Table B holds the same points as the rows below and some others, measured another way and shuffled. Each row below is followed by which row of B it is.
B:
0:  117  121   70   64 -211   18   79   40  196  194   99  -26 -131   24    5  -85
1:   68  -63  105 -226  -34 -499 -136 -515  308  152 -132 -160  398  139   71  -97
2:  106 -162 -176  336  139   34  120  159 -120   63  -61  -42  -85  -64  211  145
3:  105  -34   14   30 -145   21  118 -143  201   83   72   82  -31  -44   20   -2
4:  -44  -95   42  104  252 -338   -7 -342  180   37 -180 -101  454 -353  134  -57
5:  -73 -128  110   48  427 -282  -62 -528  -21    6 -224 -141  582 -263   86  203
6:  117  108   45   55 -143  -27   38   86   48  132   29  -25  -99   71   72   18
7:   83 -112    9  181  257  113   37 -162 -114   -2   26   87  124 -138   49  252
8:   56 -137  -59  150  217 -226  -75 -196   75  111  -86 -131  162  -67  166  131
9:  -19 -217   -6  147  264 -355   -4 -460  229  184 -189 -276  446 -166  100  -66
10:  103   90  154  -75  -84  116   20 -207   63   37  124  154   -5   -3  -58  188
11:   62  -78  -49  194  215  -72  -14  -44  -38    8  -33   26   95 -172  159  172
12:  72  47  -4 145  25 -34  21  67  -3  63  -6   3 -56 -96 130 134
13:  -36 -218   13   69  156 -274  165 -456  187   22 -217  -82  523 -300   92 -116
14:  -12  -65   53   74  188 -172  -15 -301    9   91 -145 -157  254  -85   89  208
15:  -49   16  112  229  317  -14   69 -159  -62   22  -98  -48  323 -394   49  101
16:   13   30   72  176  177  113   93  -50 -137  -19  -24   62  103 -247   52  234
17:  217 -117  -96  -68  -98 -298  -93 -104  259   33   61  142   44   93  178 -134
18:   50    1   19  138   58  -82   57  -61   81   80  -33  -31   98 -159   92    9
19:   83   14    8  118  140 -122  -74  -20   10   48  -10   11   71  -98  138  106
20:  170    5  -20  168 -165  243  206  128   89   58  181  204 -198  -88   10  -45
21:  -34   34  114  192  283   85   82 -133 -151  -30  -67   33  234 -343   41  239
22:  201   20  -40   77 -180   91    6   96   61  176  144   14 -319  237   59  135
23:  151   13  -28  197  -80   64  125  171   17  138   53   -3 -108   22   77  -76
24:  145   11  128 -117  -68  -51  -32 -268   62  120   49    6  102  204  -29   88
25:   30  135  150  -53   -1 -172  -74 -156    8  127  -85 -137  124   59   55  157
26:    8 -121   28  114   98 -107  121 -312  182   68  -68  -28  275 -256   47  -36
27:  208   17 -139  327 -104  161   85  363  165  134  239  142 -387 -115  124  -98
28: -106 -167  -15   42  323 -703  -85 -459  262   35 -374 -257  688 -376  275 -146
29:   27  -27  -40  247  214 -104   -8    3   15   51  -57  -48   81 -250  173  119
30:  212  132    4   57 -181  117  -44  212    0  131  182   85 -368  216   67  173
31:  129  -46  -74  162   56 -110   22   94   40   41   -6   54   25  -91  177  -35
32:  -36   59  112  107  288 -185  -97 -217   47   24  -79  -47  293 -325  100  142
33:  151  160    8  121 -256  120  126  310   -6  120   88   48 -299   81   78   11
34:   65  -93   37   41   55    1   88 -273   81   15    6   88  154 -136   26  111
35:  -63  -87  127  130  465 -370 -110 -484  180   84 -164 -165  650 -414   74  -97
36:  110  195   53   52 -315   33  127  222   98  134   53   15 -236   42   68  -40
37:   46   35   53   89  100   -8   22  -50  -54  -25  -16   90   88 -173   98  187
38:  -67 -227   18  136  264  -78  185 -426 -103   -2 -249 -126  427 -207   78  237
39:    2  -64   90   76   45  -37  165 -305  115   87  -77  -55  265 -185   -9  -16
40:   40 -256  -87  107   37 -180  206 -293  174   21 -139  -14  299 -181  126 -103
41:   51  -20  -43  252  -83   18  199   84   55  210  -69 -192  -68  -29   81  -32
42:  179  -75 -163  308   -8  145  158  313  -22   -9  100  203 -208 -159  177   -5
43:   74  -60  -92  355  243 -103  -53   64  108  174   13 -132  -15 -208  166   26
44:   90 -201  -86   53   27 -160  114 -186   16   14 -129   -7  182   10  156   69
45:  282   58  -40  117 -413  353  196  266  131  184  310  184 -518  234  -43  -46
46:  109  -83  -21   99  197 -104  -74 -117   12  -17   26  110  127 -121  138  126
47:  274    9  -42  251 -130  601  176  266  -94   60  390  340 -514   69  -71  219
48:   -4 -115    3  150  145 -111  159 -188   38  -11 -137    5  313 -290  108  -14
49:  229  103  -49  214  -96  313   66  396 -103   16  249  268 -413    3   82  145
50:  111  190   84   44 -195   52   24  124   56  155   88   -7 -214   76   32   85
51:  183   67  131  -74 -304  287  196  -76   12   89  169  171 -151  201 -119   82
52:  243  146   42    5 -233  221    7  213  -56   76  227  199 -363  237   17  173
53:  218  -21  -35   11 -299  113  139   40  214   58  204  238 -219   55   26  -83
54:   52   49   63  130  146 -170  -42  -71  129   72  -14  -11  193 -231   99  -69
55:  116 -161 -166  274  192 -204  -16   41  167   40    2   49   85 -255  240 -115
56:  107   32  -18  140  -26    0   73   91  103    4   72  160  -38 -214  114  -26
57:  224    8   25  -24 -175   35  -25  -48  121  165  169   59 -170  258    4   49
58:   80  -91   11   55  -51 -115   58 -247  161  213  -47 -181   72  110   32   31
59:  -62 -121  -29  191  197 -423  -18 -321  329  216 -202 -326  344 -275  157 -115
60:   36   87   38  156  107 -123  -70  -11   99  119   -4  -75   13 -167  115   96
61:   52   70   54  146   36  169   80   25 -115   39   29   45  -97  -96   41  297
62:   21   98   66  172   84  -46   38   18   33   82  -31  -38   69 -218   84   49
63:   61  -78   26   73  107  -16   91 -152 -125   10 -101    1  172  -25   86  198
64:   -5   49  175  -53   34 -221   28 -326   81  133 -163 -179  352  -20   13  -10
65:  144   12  -39  227  119  -41  -40  114  150   50  131  142  -15 -246  129 -106
66:   38 -159  -77  114  168 -494  -53 -239  351   70 -137  -78  396 -292  224 -279
67:  302   45   11  160 -295  577  233  266  -70  119  366  279 -500  229 -117   92
68:  312  133  -97  202 -193  272  -64  493  -28  149  339  186 -644  246  102  156
69:  179  103  157    2 -174  354   93  -66  -19  140  235  123 -219  181 -149  197
70:  145 -154 -129  355 -160  479  474  221  -76    9  116  216 -252 -157   11   19
71:   64   28   95   -3 -115  -39  138 -169  189   46   19   89  144 -153    7 -108

 -34  203 -283  387 -290 -288 -229 -251 -220   16   64  -80   34  134  169  107  170 -272 -214 -180   30 -185  -28 -497 -237 => 53
 183 -137  159  -69  183  127   83  293   40   63  104  111  -67 -164  -38 -279  154  293   -9   64   -8  226   31  161   68 => 42
 536  -24 -124  239  116  -34  -47 -196  126   33  270  237 -240 -348  255 -331  166  315 -132  103 -356 -311  183  174  -10 => 23
 141  143   43 -104 -117  -10 -190 -306 -550  447  124  -44   19 -339   33 -380  413  572 -130 -149 -247  327  277  343   72 => 2
 152  130  -74 -109 -102  108 -259 -316  -91 -295 -404 -314  -13 -199  307   20 -199   89  -82 -204 -232   33  -49   96 -122 => 7
 139   40 -208  -73   73 -288 -417 -590 -565   67    0  -70 -500 -369  494 -434  -69  384   51  -28 -303  -75  239  135  -83 => 68
 -76   74  363  -82  235 -145  128  447   31   17 -165   13 -116  119 -178 -115   45  100  -59   10  170  363  -33  -58   67 => 50
 162  132   75  147 -149  118   30  102  303 -355 -302 -188  231  196  -19  241  -36 -277 -145 -284   -9  -56 -249 -265  -77 => 51
 329 -154  171 -178  278 -115  -66 -141 -169  -55  -24   67 -470 -178  207 -495  -36  401  188  -93 -221  -48  105  183  154 => 19
-154  -40  110 -103  242 -142  -64  265 -143  -19  -89  -45 -259  -91   90 -179  -75  133  -35  147  149  271   41  -18  -70 => 60
-205  -59 -254  121   56 -203 -231   25 -277   55  127  -53 -261 -218  290 -115    8   29 -163  220  134   17  135 -151 -252 => 55
 569  350  108    4  174 -307 -168 -447 -191   68 -120  236 -310  -64  160 -453   22  413  114 -206 -514  113   57  100  137 => 37
 -60  -53  -21  176  222  -69   39  345  565 -594 -328 -195 -280 -102  302  294 -417 -312 -303  293  141 -318  -48 -155 -267 => 35
 -57  222 -129  145 -255  -83 -213 -179 -172 -120 -224 -247  132   91  115  158   28 -187 -175 -255    3   40 -104 -291 -181 => 34
-590 -123   -8 -182 -137   30 -194  254 -464  -16 -196 -442   87   14   46   97    0 -125  -95  -80  440  399  -56 -215 -203 => 22
 -96   15  -55 -166  134 -180 -281  -82 -420  -34 -144  -78 -276  -75  239 -263 -151  147  123  -21   15  309  -29  -95 -107 => 30
 -24   96 -333  316 -311 -143 -260 -282 -273   40  127 -113   71    8  212   43  191 -181 -189 -168   10 -169    0 -381 -236 => 3
 163  309  376   54  257 -241  171  371   79  233  -24  251  -66   88 -281 -219  225  267 -119   50  -22  435   51   27  117 => 33
  34   23  398  -11  109  140  282  606  319  -53 -139  -22  188  132 -311   55  165   11 -156  -51  182  301 -111  -15   93 => 48
 429  297   50  -68    9  -90 -203 -411 -271  128 -119   80  -88 -172  121 -353  108  438   29 -234 -440  235   73  206   80 => 61
 129    3 -187  338    4 -169  -71   -3   77  -17  209   86 -156 -115  196  -57  121  -49 -226  111  -17 -260   83 -190 -168 => 0
 -63  202 -556  158 -288  216 -474 -295   27 -473 -391 -396  222 -284  518  389 -375 -282 -302   31 -103   -7 -175 -182 -511 => 47
 124  172  -96  351 -453 -130  -92 -343 -332  363  277  -85  230   21  -46  -38  619   27 -300 -362  -89 -192  164 -201  -23 => 40
 227 -227  132   74  267 -114  113  136  299 -266    1  -15 -453 -186  231 -167  -88   96 -109  129  -48 -422  141   83   23 => 65
 341   79  243   21  176 -282   32 -138 -139  176   85  150 -351  -97   24 -425  238  393   -9 -111 -235  -54  209  145  190 => 31
 431   -4  254   30  188 -197   78  -83  -62  154  143  204 -317  -69    5 -447  254  392   37 -126 -248  -88  166  134  214 => 6
-104  179  -66  244 -129   26  -10  249  -70  338  215   19  243 -202 -108   37  422  130 -434  181  103  273  164   26 -157 => 41
-346  156  101  254 -205   20  113  547  161  -42 -121 -202  395  264 -263  403  203 -384 -374  -55  422  250 -159 -416 -201 => 13
 478  185   85  -30   98 -288 -188 -537 -255  -34 -145   68 -381  -56  247 -412  -21  326  138 -308 -451  -97   71   56  125 => 52
 -65  371 -178  -24   48 -254 -397 -235 -424   42 -228  -45 -133 -126  250 -139 -146  154  -42   36 -133  441   -1  -89 -213 => 11
-511 -354   82 -179  -61  135  -32  421  -85 -378 -305 -519   -1  116   93  224 -175 -340  -55 -119  521   60 -175 -301 -168 => 57
-115  224  192 -110 -277  258  -40  145 -176   74 -299 -300  490   53 -241  141  245   61 -195 -328   77  558 -120   17  -20 => 38
